Here is a tiny trained network, its code and every weight. The questions are about switching its units off for an input and a class, where a switched-off unit gives its printed mean instead of its output.

import numpy as np


def w(rows, s, z=0):
    codes = np.array(rows[::2]) - 128.0
    scale = np.full(codes.shape[1], s)
    scale[-1] = z or s
    return codes * scale


def f(y):
    return y / 2 * (1 + np.tanh(0.7978845608 * (y + 0.044715 * y**3)))


def log_softmax(a):
    a = a - a.max(-1, keepdims=True)
    return a - np.log(np.exp(a).sum(-1, keepdims=True))


def net(x, mask):
    res = np.array(x, float).reshape(1, 8) / 4 @ E
    y = f(res @ A[0][:, :-1].T + A[0][:, -1])
    res = res + np.where(mask, y, B[0][:, -1]) @ B[0][:, :-1]
    return log_softmax(res[-1] @ U[:, :-1].T + U[:, -1])


A, B = {}, {}
E = w([
[157,10,131,127,139,110],'x0',
[128,128,128,128,128,128],'x1',
[144,128,120,240,156,157],'x2',
[129,128,128,128,128,127],'x3',
[127,128,128,128,127,129],'x4',
[127,128,128,129,127,128],'x5',
[120,127,249,138,128,133],'x6',
[128,128,128,127,128,128],'x7',
],0.012)
A[0] = w([
[135,81,91,150,124,129,129],'n1',
[130,123,127,128,128,127,123],'n2',
[119,68,156,105,121,121,135],'n3',
[121,124,151,110,120,120,127],'n4',
[107,69,171,89,106,132,129],'n5',
[124,146,115,138,126,137,152],'n6',
[138,90,99,145,128,128,130],'n7',
[89,223,125,139,104,134,254],'n8',
[127,133,126,130,128,130,140],'n9',
[131,123,129,129,129,126,125],'n10',
[146,134,186,192,147,141,99],'n11',
[122,193,162,101,136,121,173],'n12',
[181,22,131,131,137,85,194],'n13',
[128,186,87,158,122,141,161],'n14',
[130,103,141,117,126,120,136],'n15',
[127,131,128,129,128,129,137],'n16',
[135,138,221,49,126,111,133],'n17',
[127,115,143,116,124,119,130],'n18',
[128,126,129,127,128,127,128],'n19',
[139,58,93,156,119,123,136],'n20',
[145,133,174,177,143,143,108],'n21',
[130,120,131,126,128,124,129],'n22',
[137,88,98,147,126,128,130],'n23',
[123,141,123,132,128,133,156],'n24',
[122,122,148,111,123,121,128],'n25',
[128,128,127,127,127,128,130],'n26',
[122,137,137,121,126,128,141],'n27',
[125,161,203,73,119,98,142],'n28',
[129,100,141,117,125,121,137],'n29',
[143,132,171,174,142,141,111],'n30',
[119,148,159,104,122,118,139],'n31',
[158,138,8,225,163,134,128],'n32',
[120,57,157,105,123,122,137],'n33',
[138,132,215,239,145,141,75],'n34',
[127,130,129,127,127,128,139],'n35',
[130,128,131,127,129,130,130],'n36',
[111,124,88,93,111,111,145],'n37',
[136,165,93,149,131,137,149],'n38',
[117,127,94,98,119,111,141],'n39',
[137,131,10,6,119,102,198],'n40',
],0.012,0.006)
B[0] = w([
[137,64,144,152,117,155,160],'n1',
[129,125,132,128,131,131,128],'n2',
[145,162,165,99,182,103,164],'n3',
[123,131,141,133,132,101,137],'n4',
[144,171,173,110,181,78,167],'n5',
[138,142,100,130,133,130,140],'n6',
[133,78,144,145,122,150,153],'n7',
[102,200,33,172,60,114,216],'n8',
[129,130,121,129,127,130,131],'n9',
[128,125,133,126,132,130,128],'n10',
[115,132,121,71,104,159,168],'n11',
[81,103,99,158,64,91,174],'n12',
[140,68,207,85,195,147,220],'n13',
[169,185,52,128,167,130,174],'n14',
[129,139,150,116,151,118,140],'n15',
[128,130,124,128,126,127,130],'n16',
[108,125,163,193,129,25,187],'n17',
[127,137,144,123,139,111,134],'n18',
[128,129,132,127,128,126,128],'n19',
[127,43,166,152,115,162,176],'n20',
[119,129,122,84,111,149,159],'n21',
[127,129,138,124,133,127,129],'n22',
[133,76,144,146,121,150,154],'n23',
[132,138,111,130,123,128,137],'n24',
[125,133,142,131,131,103,135],'n25',
[128,128,128,128,128,128,129],'n26',
[120,129,127,132,117,115,133],'n27',
[93,101,143,180,90,40,178],'n28',
[130,139,151,115,151,118,142],'n29',
[122,127,121,87,112,147,156],'n30',
[108,116,132,146,107,92,147],'n31',
[206,102,90,252,193,126,216],'n32',
[151,165,169,93,192,106,171],'n33',
[105,136,110,36,88,188,195],'n34',
[127,130,127,128,125,126,130],'n35',
[126,129,130,126,128,126,128],'n36',
[124,126,129,94,113,149,163],'n37',
[158,156,78,135,157,130,157],'n38',
[127,125,125,100,116,145,156],'n39',
[96,146,118,12,69,213,253],'n40',
],0.034,0.015)
U = w([
[76,199,63,72,44,187,221],'0',
[120,98,182,13,142,211,147],'1',
[196,183,62,231,175,117,129],'2',
[178,44,165,224,183,144,1],'3',
[81,127,124,253,85,54,123],'4',
[162,148,188,156,227,50,74],'5',
],0.0043,0.00081)

Each question gives the input, the list of numbers given to net, and the class t.
The units are the neurons (one row each of A and B). Each row of codes is followed by its name. A weight is (code - 128) times the scale printed after its matrix; where a second scale follows, it is the last column's (A, B and U).
mask holds one flag per neuron, in row order. A switched-off neuron (its flag False) gives its mean, the last column of its row in B, instead of its output. The means were averaged over made-up inputs and are rounded, as every weight is.
A unit's drop is (log p(t) with every unit on - log p(t) with that unit switched off) / (log p(t) with every unit on - log p(t) with every unit switched off).
The circuit of an input: a set's keep is (log p(t) with only the set's units on - log p(t) with every unit switched off) / (log p(t) with every unit on - log p(t) with every unit switched off). Starting from the 12 units with the biggest drops (on a tie, the unit counted first), units are removed one at a time, each time the one whose removal leaves the highest keep (on an exact tie, the one counted first), for as long as the keep stays at least 0.8.
units of the circuit, in order: the units of the circuit, biggest drop first
k most important neurons: the k neurons with the biggest drops, biggest first
drop when u is switched off: that unit's drop, to one decimal
input [0,-8,-7,3,6,8,6,4], class 4: most important neuron	(n28)
input [-1,-1,1,-5,3,7,7,-4], class 0: 2 most important neurons	(n34 n32)
input [1,3,3,6,2,-4,-8,6], class 3: units of the circuit, in order	(n32 n8)
input [-6,3,-7,2,-8,-7,1,-5], class 4: 2 most important neurons	(n17 n28)
input [1,3,-1,-7,0,4,-8,-7], class 1: 3 most important neurons	(n40 n8 n12)
input [-4,3,0,2,-5,3,6,-8], class 4: 2 most important neurons	(n40 n17)
input [2,-2,0,-3,-8,-1,-7,6], class 1: 2 most important neurons	(n40 n17)
input [0,-8,-6,8,6,-4,1,-6], class 4: 3 most important neurons	(n17 n28 n34)
input [3,2,8,3,-4,7,0,-7], class 3: 2 most important neurons	(n32 n40)
input [6,-4,0,0,-7,3,4,7], class 5: 2 most important neurons	(n40 n5)
input [-6,6,1,0,4,8,-7,8], class 2: 2 most important neurons	(n32 n34)
input [1,8,6,-7,1,7,-6,7], class 3: 2 most important neurons	(n8 n20)
input [-7,-3,4,-2,-3,6,-8,5], class 2: drop when n32 is switched off	0.7
input [-3,-5,2,-7,7,0,-5,6], class 2: drop when n32 is switched off	0.4
input [-5,-1,3,-2,-6,5,-6,-1], class 2: units of the circuit, in order	(n32)
input [5,-2,3,-3,-6,-4,-1,-1], class 3: drop when n40 is switched off	0.4
